Here is a tiny trained network, its code and every weight. The questions are about switching its units off for an input and a class, where a switched-off unit gives its printed mean instead of its output.

import numpy as np


def w(rows, s, z=0):
    codes = np.array(rows[::2]) - 128.0
    scale = np.full(codes.shape[1], s)
    scale[-1] = z or s
    return codes * scale


def f(y):
    return y / 2 * (1 + np.tanh(0.7978845608 * (y + 0.044715 * y**3)))


def log_softmax(a):
    a = a - a.max(-1, keepdims=True)
    return a - np.log(np.exp(a).sum(-1, keepdims=True))


def net(x, mask):
    res = np.array(x, float).reshape(1, 5) / 4 @ E
    y = f(res @ A[0][:, :-1].T + A[0][:, -1])
    res = res + np.where(mask, y, B[0][:, -1]) @ B[0][:, :-1]
    return log_softmax(res[-1] @ U[:, :-1].T + U[:, -1])


A, B = {}, {}
E = w([
[127,129,128,129,128,129,128,128,128,129],'x0',
[114,5,139,94,176,137,117,204,110,116],'x1',
[121,117,136,168,176,123,85,97,252,136],'x2',
[114,95,134,98,227,142,196,70,85,184],'x3',
[128,128,128,129,127,128,128,128,128,129],'x4',
],0.013)
A[0] = w([
[113,149,141,133,142,118,108,85,163,125,90],'n0',
[132,114,128,132,66,121,109,176,137,106,48],'n1',
[117,96,126,111,123,139,138,160,20,119,88],'n2',
[126,7,131,119,142,128,96,214,151,119,28],'n3',
[120,168,125,142,129,127,144,90,89,137,31],'n4',
[128,114,124,137,18,124,67,243,133,103,66],'n5',
[119,191,117,151,78,135,109,139,186,129,134],'n6',
[127,145,130,129,89,145,144,143,42,110,196],'n7',
[126,90,132,136,204,133,117,106,219,126,5],'n8',
[137,234,123,135,115,125,165,45,97,155,77],'n9',
[142,157,128,109,45,121,158,152,9,124,114],'n10',
[133,134,125,118,240,135,190,32,110,168,20],'n11',
[130,46,131,107,204,125,177,129,22,152,102],'n12',
[126,159,126,116,74,132,133,142,9,111,64],'n13',
[126,184,129,147,59,127,85,121,218,109,146],'n14',
],0.019)
B[0] = w([
[166,138,115,149,88,126,127,141,140,120,154],'n0',
[136,75,128,93,128,137,137,156,118,147,171],'n1',
[221,62,131,114,55,132,134,132,128,151,208],'n2',
[60,254,130,184,184,125,121,108,152,100,219],'n3',
[124,50,128,103,139,125,131,135,124,147,145],'n4',
[48,92,124,86,198,128,127,118,108,134,252],'n5',
[193,134,136,158,93,136,127,120,171,132,211],'n6',
[76,105,130,115,177,136,129,133,128,131,239],'n7',
[53,80,131,73,186,135,133,134,91,139,170],'n8',
[56,87,129,82,189,133,126,140,102,132,227],'n9',
[74,190,120,163,173,121,115,112,145,103,251],'n10',
[73,240,129,188,171,123,113,118,159,95,214],'n11',
[178,22,127,75,79,133,135,141,103,152,248],'n12',
[125,215,134,161,131,121,126,127,149,118,213],'n13',
[185,186,128,170,70,121,133,123,122,118,243],'n14',
],0.024)
U = w([
[64,221,125,242,146,127,103,122,173,46,217],'0',
[14,54,119,69,196,152,130,171,62,96,138],'1',
[220,70,123,166,2,149,155,167,122,118,9],'2',
],0.0079,0.013)

Each question gives the input, the list of numbers given to net, and the class t.
The units are the neurons (one row each of A and B). Each row of codes is followed by its name. A weight is (code - 128) times the scale printed after its matrix; where a second scale follows, it is the last column's (A, B and U).
mask holds one flag per neuron, in row order. A switched-off neuron (its flag False) gives its mean, the last column of its row in B, instead of its output. The means were averaged over made-up inputs and are rounded, as every weight is.
A unit's drop is (log p(t) with every unit on - log p(t) with that unit switched off) / (log p(t) with every unit on - log p(t) with every unit switched off).
The circuit of an input: a set's keep is (log p(t) with only the set's units on - log p(t) with every unit switched off) / (log p(t) with every unit on - log p(t) with every unit switched off). Starting from the 12 units with the biggest drops (on a tie, the unit counted first), units are removed one at a time, each time the one whose removal leaves the highest keep (on an exact tie, the one counted first), for as long as the keep stays at least 0.8.
units of the circuit, in order: the units of the circuit, biggest drop first
unit that matters most: the unit with the biggest drop
k most important neurons: the k neurons with the biggest drops, biggest first
drop when u is switched off: that unit's drop, to one decimal
input [-1,2,-2,-5,7], class 1: unit that matters most -> n5
input [0,4,-3,3,-4], class 2: 2 most important neurons -> (n5 n2)
input [-7,2,-6,7,8], class 2: 2 most important neurons -> (n12 n2)
input [7,-6,-3,4,1], class 1: 3 most important neurons -> (n9 n14 n3)
input [6,2,0,0,5], class 1: 2 most important neurons -> (n14 n6)
input [-7,1,0,-5,6], class 1: 4 most important neurons -> (n5 n11 n3 n13)
input [-3,2,0,-4,5], class 1: 3 most important neurons -> (n11 n5 n13)
input [-3,-8,0,3,2], class 1: 2 most important neurons -> (n9 n3)
input [-4,1,-8,-2,-7], class 1: 3 most important neurons -> (n3 n7 n14)
input [-6,2,-8,7,3], class 2: 2 most important neurons -> (n12 n2)
input [-6,-7,-1,2,6], class 1: 2 most important neurons -> (n9 n3)
input [5,1,-2,5,-8], class 2: drop when n9 is switched off -> 0.2
input [8,-8,8,-6,1], class 2: drop when n3 is switched off -> 0.0
input [6,8,-6,1,6], class 2: units of the circuit, in order -> (n2)
input [-7,-1,5,-1,0], class 2: drop when n10 is switched off -> 0.3
